Here is a tiny trained network, its code and every weight. The questions are about switching its units off for an input and a class, where a switched-off unit gives its printed mean instead of its output.

import numpy as np


def w(rows, s, z=0):
    codes = np.array(rows[::2]) - 128.0
    scale = np.full(codes.shape[1], s)
    scale[-1] = z or s
    return codes * scale


def norm(h):
    return h / np.sqrt((h * h).mean(-1, keepdims=True) + 1e-5)


def f(y):
    return np.maximum(y, 0)


def log_softmax(a):
    a = a - a.max(-1, keepdims=True)
    return a - np.log(np.exp(a).sum(-1, keepdims=True))


def net(x, mask):
    res = np.array(x, float).reshape(1, 5) / 4 @ E
    u = 0
    for l in range(3):
        y = f(norm(res) @ A[l][:, :-1].T + A[l][:, -1])
        res = res + np.where(mask[u : u + 12], y, B[l][:, -1]) @ B[l][:, :-1]
        u += 12
    return log_softmax(norm(res)[-1] @ U[:, :-1].T + U[:, -1])


A, B = {}, {}
E = w([
[81,128,184,108,152,153,1,55,71,69],'x0',
[170,235,109,92,165,149,69,207,179,69],'x1',
[124,170,245,131,31,112,93,140,176,222],'x2',
[204,169,112,95,94,99,127,134,10,147],'x3',
[196,39,76,111,168,229,54,164,143,235],'x4',
],0.00089)
A[0] = w([
[134,57,154,114,113,110,172,82,109,186,45],'L0N0',
[122,113,86,174,115,98,200,152,136,190,1],'L0N1',
[77,83,86,177,181,135,131,139,170,79,121],'L0N2',
[145,72,115,137,148,96,141,83,124,144,23],'L0N3',
[174,163,88,89,140,72,161,250,195,130,130],'L0N4',
[90,90,162,102,136,203,86,47,104,127,100],'L0N5',
[88,149,123,147,109,161,91,110,121,115,2],'L0N6',
[180,198,80,66,154,84,107,137,49,158,120],'L0N7',
[147,178,147,66,101,108,82,169,179,136,111],'L0N8',
[147,174,149,109,187,124,26,105,125,80,163],'L0N9',
[186,131,59,98,161,174,90,118,150,180,98],'L0N10',
[176,96,133,137,96,95,140,99,57,141,111],'L0N11',
],0.0027,0.00099)
B[0] = w([
[2,132,135,145,158,206,141,145,124,47,195],'L0N0',
[215,182,58,91,72,177,114,4,157,148,187],'L0N1',
[134,248,133,216,168,55,56,148,71,232,212],'L0N2',
[135,109,130,93,117,187,195,99,79,54,163],'L0N3',
[124,164,140,128,129,225,160,27,105,70,249],'L0N4',
[155,136,37,95,65,91,186,96,184,183,224],'L0N5',
[161,136,66,155,96,157,110,27,133,129,144],'L0N6',
[110,150,87,231,134,106,35,147,168,79,224],'L0N7',
[12,132,119,147,251,193,155,157,89,127,211],'L0N8',
[144,181,99,110,121,205,237,114,151,92,235],'L0N9',
[126,99,164,57,44,51,131,192,147,74,229],'L0N10',
[61,121,96,247,137,127,73,132,139,111,201],'L0N11',
],0.0021,0.002)
A[1] = w([
[137,84,127,62,158,161,105,166,105,117,44],'L1N0',
[200,32,135,68,129,181,103,143,108,155,2],'L1N1',
[101,198,166,184,139,94,196,74,169,71,223],'L1N2',
[97,155,151,58,128,115,55,66,101,102,49],'L1N3',
[188,137,104,147,114,94,100,125,62,113,41],'L1N4',
[123,104,143,69,137,138,56,43,109,84,15],'L1N5',
[114,139,134,108,133,82,206,94,77,11,164],'L1N6',
[191,120,98,121,162,136,131,172,3,96,175],'L1N7',
[128,167,254,102,63,133,105,119,124,185,80],'L1N8',
[95,93,81,203,135,191,80,141,205,169,150],'L1N9',
[99,136,233,137,82,180,161,157,194,180,67],'L1N10',
[25,76,137,116,71,130,184,73,97,189,174],'L1N11',
],0.0025,0.00075)
B[1] = w([
[109,136,191,103,121,76,159,140,150,92,142],'L1N0',
[140,114,212,27,121,60,165,150,164,61,151],'L1N1',
[180,43,117,97,94,123,24,190,137,157,255],'L1N2',
[200,109,41,150,99,104,230,109,200,188,154],'L1N3',
[134,137,130,206,155,125,95,139,125,180,152],'L1N4',
[255,187,82,131,63,144,226,97,217,218,150],'L1N5',
[161,75,159,66,124,156,128,177,151,181,212],'L1N6',
[75,196,207,130,171,96,106,142,158,236,178],'L1N7',
[166,83,32,127,244,93,164,137,80,151,168],'L1N8',
[144,141,194,158,79,47,77,141,104,86,201],'L1N9',
[174,158,34,131,198,78,103,94,36,93,187],'L1N10',
[76,198,161,97,189,227,118,194,147,72,215],'L1N11',
],0.0022,0.0031)
A[2] = w([
[120,154,159,255,110,64,55,99,179,156,104],'L2N0',
[175,171,126,103,118,155,164,119,143,120,126],'L2N1',
[50,61,171,146,88,183,177,80,58,124,53],'L2N2',
[159,182,115,92,229,146,129,167,98,169,121],'L2N3',
[156,89,165,73,104,54,117,154,130,83,35],'L2N4',
[176,134,99,115,70,158,149,43,160,114,10],'L2N5',
[166,155,88,109,75,137,157,73,173,134,96],'L2N6',
[129,125,156,175,119,110,26,99,134,109,230],'L2N7',
[120,91,120,68,119,87,121,138,164,93,16],'L2N8',
[153,74,167,58,74,19,131,176,131,68,1],'L2N9',
[121,161,100,89,218,44,116,92,85,160,129],'L2N10',
[177,140,82,109,124,120,209,78,167,115,90],'L2N11',
],0.0034,0.00098)
B[2] = w([
[211,205,71,207,207,81,150,176,19,119,203],'L2N0',
[109,129,124,106,111,205,124,102,181,100,188],'L2N1',
[111,227,209,106,195,201,83,189,208,35,173],'L2N2',
[49,48,203,159,133,95,156,94,96,151,255],'L2N3',
[189,54,220,70,59,48,75,197,223,224,162],'L2N4',
[173,184,43,76,13,254,215,41,192,165,175],'L2N5',
[214,178,31,142,106,130,239,47,115,154,189],'L2N6',
[225,170,56,131,93,79,204,144,121,121,213],'L2N7',
[151,115,175,197,111,75,136,185,106,169,155],'L2N8',
[231,32,207,44,67,78,8,214,228,189,173],'L2N9',
[75,52,190,214,147,117,215,111,110,238,197],'L2N10',
[136,173,149,90,69,168,147,58,142,205,176],'L2N11',
],0.0028,0.003)
U = w([
[208,209,39,60,30,252,248,13,230,217,228],'0',
[33,220,216,97,219,246,83,211,213,38,251],'1',
[237,44,207,40,44,24,51,236,238,214,242],'2',
[204,212,72,244,205,43,171,207,69,159,223],'3',
[43,66,174,238,226,60,207,113,55,229,193],'4',
[69,56,34,71,57,87,64,83,61,44,9],'5',
[22,26,10,27,63,27,27,46,73,19,5],'6',
[38,12,58,24,77,58,26,14,58,34,5],'7',
],0.0038,0.0028)

Each question gives the input, the list of numbers given to net, and the class t.
The units are the neurons (one row each of A and B). Each row of codes is followed by its name. A weight is (code - 128) times the scale printed after its matrix; where a second scale follows, it is the last column's (A, B and U).
mask holds one flag per neuron, layer by layer. A switched-off neuron (its flag False) gives its mean, the last column of its row in B, instead of its output. The means were averaged over made-up inputs and are rounded, as every weight is.
A unit's drop is (log p(t) with every unit on - log p(t) with that unit switched off) / (log p(t) with every unit on - log p(t) with every unit switched off).
The circuit of an input: a set's keep is (log p(t) with only the set's units on - log p(t) with every unit switched off) / (log p(t) with every unit on - log p(t) with every unit switched off). Starting from the 12 units with the biggest drops (on a tie, the unit counted first), units are removed one at a time, each time the one whose removal leaves the highest keep (on an exact tie, the one counted first), for as long as the keep stays at least 0.8.
circuit, biggest first: the units of the circuit, biggest drop first
most important unit: the unit with the biggest drop
top k neurons: the k neurons with the biggest drops, biggest first
top k neurons in layer l: the k neurons of layer l with the biggest drops, biggest first
input [2,7,1,5,-6], class 1: top 2 neurons in layer 1 => L1N9, L1N6
input [-7,-3,6,7,-8], class 2: top 4 neurons => L1N2, L0N2, L0N9, L0N5
input [-7,3,-4,2,-6], class 0: top 2 neurons => L0N4, L0N1
input [-6,-6,7,0,-4], class 4: top 2 neurons in layer 1 => L1N8, L1N10
input [7,-7,2,-6,-5], class 0: top 2 neurons in layer 0 => L0N8, L0N5
input [-6,-5,-1,-2,-8], class 2: circuit, biggest first => L1N2, L2N9
input [-7,3,-8,-5,-1], class 4: circuit, biggest first => L0N2, L2N3, L2N10
input [-5,-6,-5,-1,-7], class 2: top 4 neurons => L1N2, L1N6, L0N8, L0N4
input [8,1,-2,5,8], class 0: top 2 neurons => L1N5, L0N9
input [-6,3,8,0,4], class 4: most important unit => L0N8
input [2,2,-7,-3,2], class 4: top 2 neurons => L0N2, L0N7
input [-2,-6,4,6,4], class 1: circuit, biggest first => L0N0, L2N2, L1N2
input [-3,6,-8,-7,-8], class 2: circuit, biggest first => L1N2, L1N6
input [6,-1,5,-7,-7], class 2: circuit, biggest first => L1N2
input [-1,8,6,-3,-2], class 1: top 3 neurons in layer 0 => L0N8, L0N4, L0N2
input [2,-6,1,-8,-7], class 3: top 4 neurons => L0N2, L0N10, L2N0, L1N1
input [3,-7,-3,-8,4], class 3: top 2 neurons in layer 2 => L2N0, L2N7
input [-7,0,-7,3,-8], class 2: top 2 neurons in layer 1 => L1N2, L1N6
input [-7,0,-4,-1,-8], class 2: top 4 neurons in layer 1 => L1N2, L1N6, L1N5, L1N3
input [8,-6,-8,0,6], class 0: top 3 neurons => L1N5, L0N5, L0N8
input [1,-6,3,-8,0], class 3: most important unit => L1N9
